Table B holds the same points as the rows below and some others, measured another way and shuffled. Each row below is followed by which row of B it is.
B, 72 x 23:
[[  85 -229   42 -127 -120    5  -38 -195 -112  173   27 -335   14   45
   -12  153  160  228 -168 -102 -127   64  -44]
 [-194 -228 -110 -171  -98 -145   59 -119  163  184 -124 -303   67  211
   154    6  214  351 -149  -93 -111 -119 -351]
 [  25   28   86 -187 -133  119  128 -219   39   22  165 -191 -117  167
  -128  -11  168  257   47  -74  110  -82   90]
 [ -16 -206  -50 -100  -89 -111  -51  -87  -17  249  -59 -252   67   60
    58  118  135  284 -192  -59 -204  -66 -206]
 [ -58 -301   54 -168  -73 -116   42 -184   30  154 -132 -228  144  315
    98  136  264  171 -203 -130 -171   -4 -244]
 [  88 -281   33 -130 -104  -42  -81 -153 -145  289   -9 -373   87   -3
    22  165  168  302 -224 -120 -233   61 -136]
 [ -47 -150   -3  -97  -16  -44  -36 -187   -8  190  -81 -139   61   34
   -28  225  104  187 -219  -50 -102   12 -121]
 [  71   -1  130 -168   -1  115  120  -20    0   38  275 -155  115  272
  -150 -202   57  209  192   61  118   59    5]
 [ -63   17   41   48  103  -90  -53  -33   52  -13 -133  163   -5   47
   -23  177   -1 -169 -122   41 -143    6  -30]
 [-134  189   22   36  224   46  111   76  220 -302   31  240  -45  169
   -74 -186 -148 -281  217  202  207   83   25]
 [ 121 -216   93   70  154  109 -200  -86 -233  -31   38 -303   38 -282
   -47  132 -126 -203  -82   19  -79  574  100]
 [ 105 -325  -44   84  221  102 -285  -58 -296  138   67 -396  216 -409
   -92  188 -285  -48 -164  142  -12  696  -21]
 [-146 -220  -67 -154  -95  -85   22 -137  103  159 -111 -393  -14   54
   159   -3  213  317 -141 -151 -149  -29 -279]
 [ -32  118  282   64  349   43   -5   -1   32 -199 -101  371   98   87
  -124   85  -68 -504   37   75  -60  272   82]
 [   5 -255  -28  -17  188   73 -118  -84 -104   40  -98 -355   48 -315
    66   24  -95  -29 -126    5  -58  452 -144]
 [ -38 -160   19   33   44   20 -136  -80  -58  -35  -26 -352  -73 -200
    65   51   -1  -66  -58  -66 -124  346   -4]
 [  26 -295  -73 -161 -149  -72   11 -196  -33  207  -58 -336   38  143
    66  141  183  321 -225  -77 -104  -59 -194]
 [ -81 -214 -142 -157   12  -56   47 -174   67  206 -185 -180   50    9
    65  119   82  291 -252   -7  -31  -76 -305]
 [ 242 -219   74  -40  156  216  -97 -225 -271    5  -75 -286 -103 -434
   -58  159  -80 -109 -193  -34  -25  433   85]
 [ 163  150 -110 -116 -213  185  244 -306   92 -336   36   23 -573   80
   -97   11   72   -7   21   32  333 -333  300]
 [-123 -143   -1   20   25   22 -122  -88   -1  -36   77 -383    1  -83
    13   27  -18    2    9  -28   -8  389    1]
 [  16 -147  184  -84   77  139  -85 -139 -129   76  137 -399   86 -127
   -77   10   51   75   17 -104  -58  445   36]
 [  47 -248   47   64  107   48 -251  -69 -216  104   47 -404   98 -306
   -26  160 -103  -45 -124   -8 -149  547   13]
 [ 130   51 -126  -13 -120   50   78 -109   33 -193   -4  -20 -370   -9
   -13    5  -15  -39  -18   79  103 -192  141]
 [ -61   65    5    4   44  -55  121  -53  169 -231  -29  284  -25  414
   -68   51   -6 -234   34  160  140 -102   38]
 [ -80 -267   18  -72   99   13 -118 -135  -73  191  -34 -374  178 -127
     9  118   15  151 -157  -49  -94  375 -179]
 [  27 -188  -53   64  128   46 -167 -133 -136   21  -29 -168   52 -210
   -79  249 -167 -105 -181  102   24  393   27]
 [ -75 -167   30   46  160   98 -202   -6 -101   31  147 -468  107 -294
   -29  -46 -148    0   58   26  -16  619  -14]
 [ 160  -80    2  -20   25   -9   51   39  -34 -103   18    3  -33  165
     4  -77  -24 -109   26  124  -18   -8  -10]
 [ -32 -220 -132  -67  -67 -176  -34 -153   14  231 -189  -22   88  150
    29  316   92  193 -343   25 -146 -177 -221]
 [-133  177   13   19  112    6   42   85  182 -146   51   67 -101   36
   -30 -172  -62  -86  172   95   34   10   -3]
 [  26 -125   45 -136  -57   -1    9 -136  -14  141  -89 -285 -111  -91
    80   20  191  211 -130 -163 -208  -38 -125]
 [ 114  158  111 -139  111  208  192 -219   39 -137  -36  188 -224  -24
  -170   17   21  -71    0   27  179  -96  137]
 [ 370  -40  -38  -73  169  191  106   65 -165  -66  125   43   -6  -53
  -144 -199 -235  -34   84  292  196   65   32]
 [ -98  212   -9  -75  -57  150  133 -354  164 -204   -1  119 -359   21
  -186  206   47  -24  -39   -8  286 -130  252]
 [-165 -145 -222  -31  -96 -146  -47   70  143   96  -40 -408  -84  -48
   207 -159   48  284  -21   -7 -145  -51 -280]
 [  63 -207    3 -143 -134  -21   18 -129  -41  128   -1 -359  -48   71
    72    5  187  253 -103 -112 -140  -23 -115]
 [ -66 -198 -131  -65  -72 -106  -51  -79   28  175  -74 -272   11    7
    86   87   73  249 -174  -16 -129  -28 -208]
 [   2  296  -85   21   82   57  230    3  242 -408   24  469 -262  296
  -139 -110 -152 -289  180  294  352 -271  168]
 [  56  118  -96  -66  -51  128  179 -143  121 -276   57   44 -319  108
   -85  -81  -39  -51   91  124  297 -142  152]
 [ -51  -10   19 -109   59  -38  155 -112  164 -100 -265   95 -168  110
   114  -12  157  -76 -101  -60  -83 -197 -154]
 [ -68   -2  184 -159  382  247  -11  -21  -52  230  183 -208  337 -250
  -224 -166 -151  225  118   69  118  511 -148]
 [ 118 -180  170  -21  207  126 -167  -59 -241  170  127 -248  244 -205
  -153  102 -110    2  -58   38  -81  524   12]
 [-119  283   68  -18 -127   27   53 -140  174 -114   99   70 -320   73
  -120   70  121   31   80  -66   13 -218  221]
 [-158 -202  -99 -107 -133 -176   11 -132  132  141 -166 -236  -16  176
   157  113  218  238 -203 -109 -181 -153 -263]
 [  64 -158   94  110  128   65 -254  -39 -216   26  129 -279  106 -231
  -104  165 -150 -153  -46   49  -93  566  128]
 [-150  294  158   57  237   15   88    0  225 -287 -144  410 -171   58
   -53  -18  -17 -410   98   43  -13  -26   86]
 [ -27  -43   52   65  187   73 -120  -68  -56  -66   13  -75   22 -171
   -93  116 -142 -190  -35   79   22  387   72]
 [ -69  224  122  -74 -104  101  133  -91  164 -215  233  -36 -228  246
  -128 -145  112   16  251  -21  149  -80  221]
 [  21 -164 -167   16  -28  -99 -106  -64  -46  141  -89 -123   -9  -77
    19  204  -48  112 -228   83 -109  -17 -112]
 [ 104   88  148   36  341  136 -127   78 -144  111    6   44   55 -447
  -141  -11 -201 -106   -6   89 -147  310   10]
 [ -43   63  -79 -112  -90   66   96 -155  107   -4  100 -106 -158   70
   -99   -5   36  230   16   41  163 -133   34]
 [ -59 -134  -83  -20  160   79  -68  -34  -10   21   26 -286   54 -204
    -9  -57 -148   60   -8   96   80  348 -116]
 [ -13  334  -31 -105 -131   80  275 -155  257 -266   69  277 -407  280
  -140  -69   89   21  137   73  262 -477  202]
 [ -29 -258  179  -27  168   34 -105 -181 -119   39  -15 -160  270   95
   -84  240   11 -154 -137  -15  -38  503  -27]
 [  -6 -246 -128 -130  -61  -32  -26 -113  -22  221  -50 -386   21  -78
    77   36   73  344 -175  -36  -90   26 -235]
 [-121  232  -56    0 -100   24  157  -39  270 -360  101   57 -350  242
   -20 -174   33 -110  227   71  206 -186  163]
 [ -38 -164  151 -108  143   97  -40 -140  -60   95    9 -287  131  -88
   -34   25   54   66  -49  -87  -58  371  -92]
 [ 168 -342   44  -50   98  169 -168 -207 -295  118   40 -508   67 -354
   -54  154  -75   52 -174  -34  -29  573   13]
 [ 145   32  312  -34  304  219   26  -23 -113 -173   78   25   47  -78
  -141 -123  -74 -326  151   31   21  434  136]
 [-107  171  -14 -163 -104  202  169 -308  160 -104  214  -95 -220  123
  -235   24   52  233  101   14  385  -68  195]
 [ 116 -343  205  -89  100  118 -149 -222 -279  196   87 -405  271  -71
  -119  231   40   55 -166  -81  -93  568    0]
 [ 113  172   21  -68  -82   76  152 -163   68 -164   26  195 -298  153
  -131   68   59  -45    4   54  121 -287  199]
 [-123  -54  -44  -64 -106 -137  -14   32  116  134   30 -212    7  153
    75  -58  131  252   -7  -38 -176 -125 -176]
 [  91  -30  212    1  134   -3  -14   11  -60  -69  -10   94   71  146
   -48   30   36 -246    9   21 -150  150   38]
 [ -35  230  -84   83   93  115   55  -99  128 -330   22  221 -307  -61
  -151   50 -191 -271   78  196  283    9  244]
 [  60  166  328 -120  441  329   88  -57  -55  -30  171  158  210 -108
  -328 -129 -169 -133  195  121  216  438   94]
 [  82 -117 -105  -83 -112   45   55 -201  -10  -44   12 -160 -151   78
   -38  105   31  102 -108   46  121  -44   36]
 [ -32   -1  204  205  295  -27 -216  -48  -99 -130 -104  276  129  -53
  -144  373 -157 -567 -133   99 -136  448  174]
 [  65 -317   90 -115   38   36  -83 -181 -153  165  -78 -407   87 -122
    54  119  119  116 -198 -138 -183  310 -138]
 [-269  120  -14   95  -98  -86  -57 -250  195 -202  -37  115 -212  189
   -90  368   64 -196  -95  -18   68   -9  214]
 [ 126 -215  118   51  106   55 -210  -86 -245   79   62 -255  117 -178
   -85  204  -76 -112 -123   11 -140  471   80]]
Rows of B count from 0, top down.

[  23  -52  279 -286 -307    7   33  119   46  100  133   72   96 -302
  -59 -275 -218  165 -158 -109  -34  274   -4 -119  -92 -143 -188 -265] : 37
[-168 -189 -218  221  294 -342  -52   11 -155  122 -243    2 -192  111
 -164  282  301 -154   22 -112 -133 -338  246  150 -223   54  -51 -109] : 64
[ 216  -15  351   -4  426 -544   78 -806   -9  471  203  319 -569  140
  489  187   52   -7  -31  322   46 -677  390   70   85 -774   99  135] : 49
[   6  126  109  185  -28  -78  236   94 -290  -79 -140  -99  -84  -84
  -35  -89  262  -13  -75  483  -53  418  413 -111   23   -5  154  159] : 35
[  75  135 -132  176  160  -90   -4 -203 -320  131 -114   47  118  410
  244  287  450  -72  -86  293   28   76   55   44  -28 -108  324 -111] : 65
[  89   91  141 -195 -538  170  -58  480 -154 -242   49 -139  419 -153
 -292 -115 -121  143 -202 -338 -142  687 -160   10  -58  411 -134 -375] : 22
[ -36 -170  -21  -16  249 -133  133 -625   22  434  252  389 -257  354
  218  157  188   25 -287 -235  -49 -394  234   31    8 -455   85 -203] : 50
[  56  -82  207 -133 -488 -167   -4  582  -85 -231 -116 -112  197 -348
 -292 -252 -368  153  -60    8   93  434  -27 -115  -94  278 -202 -230] : 1
[ 174  156   72 -157 -459   35  -18  638 -202 -264 -167 -142  442 -225
 -155 -141 -112  132   46   89  -76  655 -161  -86 -150  229   28   43] : 38
[-122   25 -233   28  141  -39  199  226  -58  106 -305  -19    2  -82
  -57 -150  194  -67  205  292  -92  111  268 -154 -214 -191  151  372] : 39
[  45   66  -74  156  295 -205   21 -491 -151  249   16   78 -160  513
  214  280  270 -130  -90   94  110 -266  230  108  123 -141  228 -214] : 58
[  57   13  -41 -136 -509   15 -162  727 -150 -318 -184 -220  492 -116
 -393  -47 -215   75  -22 -312  -18  538 -265   30 -158  574 -149 -368] : 13
[ -36 -227  145   47  370 -461   51 -544   23  421   94  274 -497   61
  182  145   89  -34 -104   25   -6 -632  360   60  -65 -505  -74 -105] : 28
[-134 -206 -469  168  247 -204  160  -72  -30  181 -194  204  -76  471
  -51  182  148  -89   12 -128   75 -340  222  -10 -100  -66  210   50] : 18
[ -37  117 -149   58 -210  -94  -75  762 -211 -325 -460 -410  289 -196
 -409  -65   -8 -105  257  114  -36  458   36   13 -180  533  -45   -1] : 4
[ 229  224  143 -215 -515  125  -96  479 -204 -245  -22 -148  519  -84
 -105  -73 -116  139  -67  -65  -54  702 -265  -12  -44  301   22 -213] : 26
[ 183  127   14   81  -76 -292   84  366 -220 -213 -255 -129   14  -74
 -114   38  -23  -15  191  260  -75  194  215   12  -67  113  118  366] : 47
[ 129  -14  556 -300   -3 -362  113 -230  228  192  216   31 -501 -444
  -42 -310 -478   58   78  -44  -51 -256  434  -12   91 -377 -311   92] : 48
[ -46  -11 -114  148  193 -103 -183 -352 -259  261  -25   64   99  459
  189  381  461 -102 -228  -22   64 -127  -68  150  -56  -18  128 -609] : 60
[-205 -180 -352  160  215 -105  -15    8 -154  199 -203  108   44  227
  -63  230  410  -90  -79 -115 -101 -154   77   46 -267  -31   70 -197] : 53
[  93  101  152 -204 -369  -64 -159  655 -128 -196 -208 -239  345 -434
 -242 -137 -147   68  129   -6 -134  474 -172   -3 -250  236 -184  -92] : 70
[ 228  152  532 -267 -231 -201  -36   -2   20  -37  187 -133 -146 -333
  -97 -157 -354   65   -5 -121  -98  146  183   87  108   -3 -247 -124] : 7
[  10 -123  226 -171   32 -163    5 -424   85  340  254  215 -191   65
  119  -25 -100   63 -223 -212   49 -248  125   13   27 -315 -123 -405] : 10
[-228 -398 -338  222  324 -488  142   79   17  151 -287  167 -372   79
 -246  131   46 -105   97 -140  -38 -577  413   21 -243  -79  -67  156] : 59
[ 233  203  146   89  -23 -315   38  254 -257 -238 -170 -192  -99 -121
 -140  137   44  -48  174  150 -228  164  302  139  -16  156   52  370] : 45
[-202 -181 -247  249  149 -188  110   95 -187   66 -239   39  -94  122
 -158  115  308  -82  -87   60  -44  -40  281  -18 -166   61   56  -79] : 15
[-161   79 -271  197  188  -17   39   79 -206   57 -301 -172   59  212
  -94   91  380 -185   69  197   11  127  216   10  -84  149  162 -104] : 57
[ 382  561  381 -290 -241   14 -114  221 -127 -175  -35 -390  238 -207
   43 -126 -174  -31  292  238  -87  520  -15   78  118  100   58  143] : 68
[-193 -153   10  -69  218   17  -37 -512   -9  529  154  257  -64  159
  236   74  354   -4 -294 -102  -18 -219   31  -19 -148 -437  -29 -542] : 51
[-262 -260 -310   83 -336  -33  105  908 -137 -261 -421 -113  288 -289
 -551 -204  -27   57   -6  -98  -71  467   56 -167 -351  446 -135  -53] : 12
[ 318  306  364 -198 -429  -52  -40  311 -150 -295   56 -252  194 -158
 -152 -100 -292   76   18  -38  -56  543   21   67  141  312  -52  -74] : 3
[ 172   84  311 -191 -186 -134    0 -228   19  115  195   31  -17  110
  108 -111 -294   75 -137    6  233   67   58  -25  200  -82  -20 -379] : 46
[  32 -308  229 -124  105 -369   14 -434   45  433  229  446 -280  -29
  248   73  -35  153 -266 -105  -13 -470   94  -17 -150 -597 -124 -233] : 11
[-199 -361  -50  111  185 -236   79 -345  -80  425   28  382 -176  137
  186   90  277   63 -330   88   86 -314  144 -104 -199 -436    7 -366] : 52
[ 195  318  121  -71  -81 -156   78  335  -86 -241 -193 -339  -34 -161
 -221 -109 -177 -100  339  124 -128  277  314   64   70  222   30  391] : 2
